Here is a tiny trained network, its code and every weight. The questions are about switching its units off for an input and a class, where a switched-off unit gives its printed mean instead of its output.

import numpy as np


def w(rows, s, z=0):
    codes = np.array(rows[::2]) - 128.0
    scale = np.full(codes.shape[1], s)
    scale[-1] = z or s
    return codes * scale


def f(y):
    return np.maximum(y, 0)


def log_softmax(a):
    a = a - a.max(-1, keepdims=True)
    return a - np.log(np.exp(a).sum(-1, keepdims=True))


def net(x, mask):
    res = np.array(x, float).reshape(1, 6) / 4 @ E
    y = f(res @ A[0][:, :-1].T + A[0][:, -1])
    res = res + np.where(mask, y, B[0][:, -1]) @ B[0][:, :-1]
    return log_softmax(res[-1] @ U[:, :-1].T + U[:, -1])


A, B = {}, {}
E = w([
[254,118,120,18,246],'x0',
[71,190,24,177,206],'x1',
[52,22,35,5,41],'x2',
[115,115,137,137,141],'x3',
[126,124,126,125,128],'x4',
[132,126,127,129,129],'x5',
],0.0058)
A[0] = w([
[174,96,254,245,94,223],'neuron 0',
[166,136,106,170,195,96],'neuron 1',
[87,47,187,87,89,158],'neuron 2',
[79,144,31,63,31,222],'neuron 3',
[194,62,227,117,96,237],'neuron 4',
[97,13,91,58,26,251],'neuron 5',
[19,184,151,221,90,230],'neuron 6',
[210,230,34,157,197,252],'neuron 7',
[184,82,35,60,198,209],'neuron 8',
[205,63,230,121,94,220],'neuron 9',
[192,56,85,21,152,211],'neuron 10',
],0.007,0.0041)
B[0] = w([
[76,250,200,122,29,227],'neuron 0',
[230,98,146,218,194,168],'neuron 1',
[76,64,148,107,10,183],'neuron 2',
[55,30,137,168,200,226],'neuron 3',
[211,242,223,8,19,213],'neuron 4',
[3,47,58,68,36,254],'neuron 5',
[16,225,42,234,47,229],'neuron 6',
[207,119,145,232,235,250],'neuron 7',
[197,32,73,46,247,219],'neuron 8',
[199,236,249,39,16,211],'neuron 9',
[202,25,38,12,135,224],'neuron 10',
],0.0052,0.0081)
U = w([
[105,253,168,138,38,11],'0',
[199,208,207,58,169,255],'1',
[93,226,72,231,184,219],'2',
[237,109,134,235,241,108],'3',
[41,68,165,98,56,125],'4',
[187,75,81,42,82,65],'5',
[55,68,53,184,133,251],'6',
[125,59,47,78,239,19],'7',
],0.0064,0.0036)

Each question gives the input, the list of numbers given to net, and the class t.
The units are the neurons (one row each of A and B). Each row of codes is followed by its name. A weight is (code - 128) times the scale printed after its matrix; where a second scale follows, it is the last column's (A, B and U).
mask holds one flag per neuron, in row order. A switched-off neuron (its flag False) gives its mean, the last column of its row in B, instead of its output. The means were averaged over made-up inputs and are rounded, as every weight is.
A unit's drop is (log p(t) with every unit on - log p(t) with that unit switched off) / (log p(t) with every unit on - log p(t) with every unit switched off).
The circuit of an input: a set's keep is (log p(t) with only the set's units on - log p(t) with every unit switched off) / (log p(t) with every unit on - log p(t) with every unit switched off). Starting from all 11 units, units are removed one at a time, each time the one whose removal leaves the highest keep (on an exact tie, the one counted first), for as long as the keep stays at least 0.8.
circuit, biggest first: the units of the circuit, biggest drop first
unit that matters most: the unit with the biggest drop
top k neurons: the k neurons with the biggest drops, biggest first
drop of u: that unit's drop, to one decimal
input [7,5,0,1,3,8], class 3: circuit, biggest first	neuron 7; neuron 5
input [4,7,5,4,-5,5], class 7: unit that matters most	neuron 8
input [-1,-3,-5,-7,-3,8], class 0: circuit, biggest first	neuron 0; neuron 8
input [0,-5,-4,-7,-8,8], class 0: circuit, biggest first	neuron 0; neuron 8
input [2,6,-2,-8,6,4], class 3: circuit, biggest first	neuron 7; neuron 5; neuron 0
input [1,3,-2,-4,-5,3], class 3: top 2 neurons	neuron 5; neuron 7
input [-1,-6,-5,-4,-8,-4], class 0: top 2 neurons	neuron 0; neuron 8
input [8,1,5,-4,-5,-4], class 7: circuit, biggest first	neuron 8; neuron 0
input [0,-8,-6,-6,8,3], class 0: top 2 neurons	neuron 0; neuron 8
input [3,1,-6,-4,2,-1], class 3: top 3 neurons	neuron 7; neuron 1; neuron 5
input [2,7,0,2,-8,4], class 3: drop of neuron 7	0.2
input [5,7,5,6,-5,0], class 7: drop of neuron 8	0.1
input [8,3,-7,8,5,-4], class 3: drop of neuron 7	0.2
input [-3,-8,-8,-6,-8,-8], class 0: circuit, biggest first	neuron 0
